4,-11,16,25,-3,-4,4,18,-5,-43
-20,-45,-27,14,-46,3,1,-52,25,33
2,7,-5,-6,3,-1,-5,-8,-6,3
-13,-16,34,-27,58,63,7,-48,17,7
->
-20,-45,-27,14,-46,3,1,-52,25,33
-13,-16,34,-27,58,63,7,-48,17,7

0,0,-17,1,38,-1,-10,-1,-2,-6,-49,-3
-5,-1,40,1,-54,0,3,5,2,-3,72,-3
4,2,1,0,-28,-35,-18,21,1,7,48,4
6,3,-26,0,4,-15,16,14,2,-5,-20,0
-1,0,-36,1,35,-10,29,-4,1,-8,-47,-4
3,2,16,-1,-48,-31,-13,19,0,6,65,2
-1,1,18,0,-20,19,-23,-2,1,3,-16,-3
-3,2,-34,-1,29,-31,17,-7,-2,4,-41,2
->
-5,-1,40,1,-54,0,3,5,2,-3,72,-3
6,3,-26,0,4,-15,16,14,2,-5,-20,0
3,2,16,-1,-48,-31,-13,19,0,6,65,2
-3,2,-34,-1,29,-31,17,-7,-2,4,-41,2

-20,-44,22,-26,-13,32,1,17,22,-34
43,14,60,-5,16,9,-13,14,-20,-18
-40,38,-26,61,24,-14,-44,-25,33,43
28,27,-12,43,-40,19,-28,12,-54,20
-38,-12,-7,-9,-19,40,-21,9,9,-1
-25,7,-3,26,-37,-26,0,73,-27,33
26,-26,-22,-4,8,13,-5,7,-11,-10
-1,11,-37,-36,-12,-36,5,26,20,6
-65,-12,35,-42,-48,-9,-4,-25,42,-9
->
43,14,60,-5,16,9,-13,14,-20,-18
28,27,-12,43,-40,19,-28,12,-54,20
-25,7,-3,26,-37,-26,0,73,-27,33
-1,11,-37,-36,-12,-36,5,26,20,6

-59,-2,-11,-1,9,1,-4,-59,-1,-57,70,-52,8
-20,-7,30,1,3,1,-3,-17,-1,-15,-5,20,3
-31,-3,21,10,8,-4,2,-34,6,-39,5,-2,6
->
-20,-7,30,1,3,1,-3,-17,-1,-15,-5,20,3

-44,-55,-6,5,17,22,1,17,12
5,-6,1,8,-5,34,-58,-27,-10
3,-3,3,16,6,33,-30,-11,0
->
5,-6,1,8,-5,34,-58,-27,-10

5,-16,8,21,-8,-16
17,-26,5,26,-12,-10
-16,10,-11,-21,-1,15
-9,-11,22,25,-1,-33
-28,13,-23,-45,-2,42
-49,29,-21,-65,9,46
-2,7,-6,-2,-3,-6
4,-46,28,46,-19,-23
-17,7,-11,-19,-2,7
->
17,-26,5,26,-12,-10
-9,-11,22,25,-1,-33
-49,29,-21,-65,9,46
4,-46,28,46,-19,-23
---
17,-16,-31,1,33
-49,10,12,-40,-10
-57,18,18,-54,-1
-11,-13,-24,-3,-6
2,-19,11,8,-20
-23,-32,-36,-10,-11
-16,-48,-53,23,-45
-28,-4,8,-53,25
34,25,40,3,18
-16,-18,-20,-14,-3
->
-49,10,12,-40,-10
-11,-13,-24,-3,-6
-23,-32,-36,-10,-11
-28,-4,8,-53,25
-16,-18,-20,-14,-3

-62,8,-8,-3,-11,16,23
-27,-19,16,-41,-13,-41,18
-57,37,-17,12,55,-62,-29
-27,-28,-24,-43,-19,-43,58
->
-27,-19,16,-41,-13,-41,18
-27,-28,-24,-43,-19,-43,58

8,3
-15,-5
-24,-23
-5,-2
-61,-20
24,29
->
-15,-5
-5,-2
24,29

13,-13,-3,6,8,-1,-23
1,-3,1,-4,-6,0,-20
5,14,-20,-4,-13,3,-53
-16,-28,-6,2,-2,53,42
-13,-24,33,-10,-14,-23,9
20,7,-25,8,2,-18,-32
6,9,-8,7,8,-1,20
9,-25,14,-3,-4,-11,-38
-15,48,-37,-12,-9,-2,16
->
1,-3,1,-4,-6,0,-20
-16,-28,-6,2,-2,53,42
20,7,-25,8,2,-18,-32
9,-25,14,-3,-4,-11,-38

1,2,-7,6,-4,-5,-13
-8,-7,32,-23,16,22,56
0,1,-5,3,-3,-3,-9
0,-5,33,-34,18,26,65
-59,-22,44,40,-4,6,-13
-57,-22,39,38,-3,6,-14
->
-8,-7,32,-23,16,22,56
0,-5,33,-34,18,26,65
-57,-22,39,38,-3,6,-14

4,-9,-1,-42,20,25,3,19,-5
-11,-13,-8,-56,4,7,3,12,-20
3,0,24,1,4,37,34,-10,23
16,-1,12,37,-28,0,9,21,6
->
-11,-13,-8,-56,4,7,3,12,-20
16,-1,12,37,-28,0,9,21,6

25,-8,-6,24,0,-7,11,10,-14,0,-14,18,-8
24,-6,-3,24,0,12,6,10,-12,-2,-10,50,-6
8,-4,-2,-9,1,0,4,3,-16,-1,-6,-57,-9
34,-4,-2,-19,0,-14,13,17,-10,-2,-3,-43,-4
-10,-1,0,12,0,19,-6,-7,-5,1,7,28,1
-39,9,4,1,0,9,-19,-20,15,3,13,32,11
28,-7,-7,-4,0,-9,21,15,-19,-4,-9,-50,-7
->
24,-6,-3,24,0,12,6,10,-12,-2,-10,50,-6
34,-4,-2,-19,0,-14,13,17,-10,-2,-3,-43,-4
-39,9,4,1,0,9,-19,-20,15,3,13,32,11

13,16,-24,43,47,-30,51,-59,-17,-35
-27,-51,-13,41,-33,73,15,-34,9,-17
39,20,2,-29,65,18,67,-24,-22,-35
-8,-44,-53,62,12,-15,24,-61,-4,-24
->
-27,-51,-13,41,-33,73,15,-34,9,-17
-8,-44,-53,62,12,-15,24,-61,-4,-24
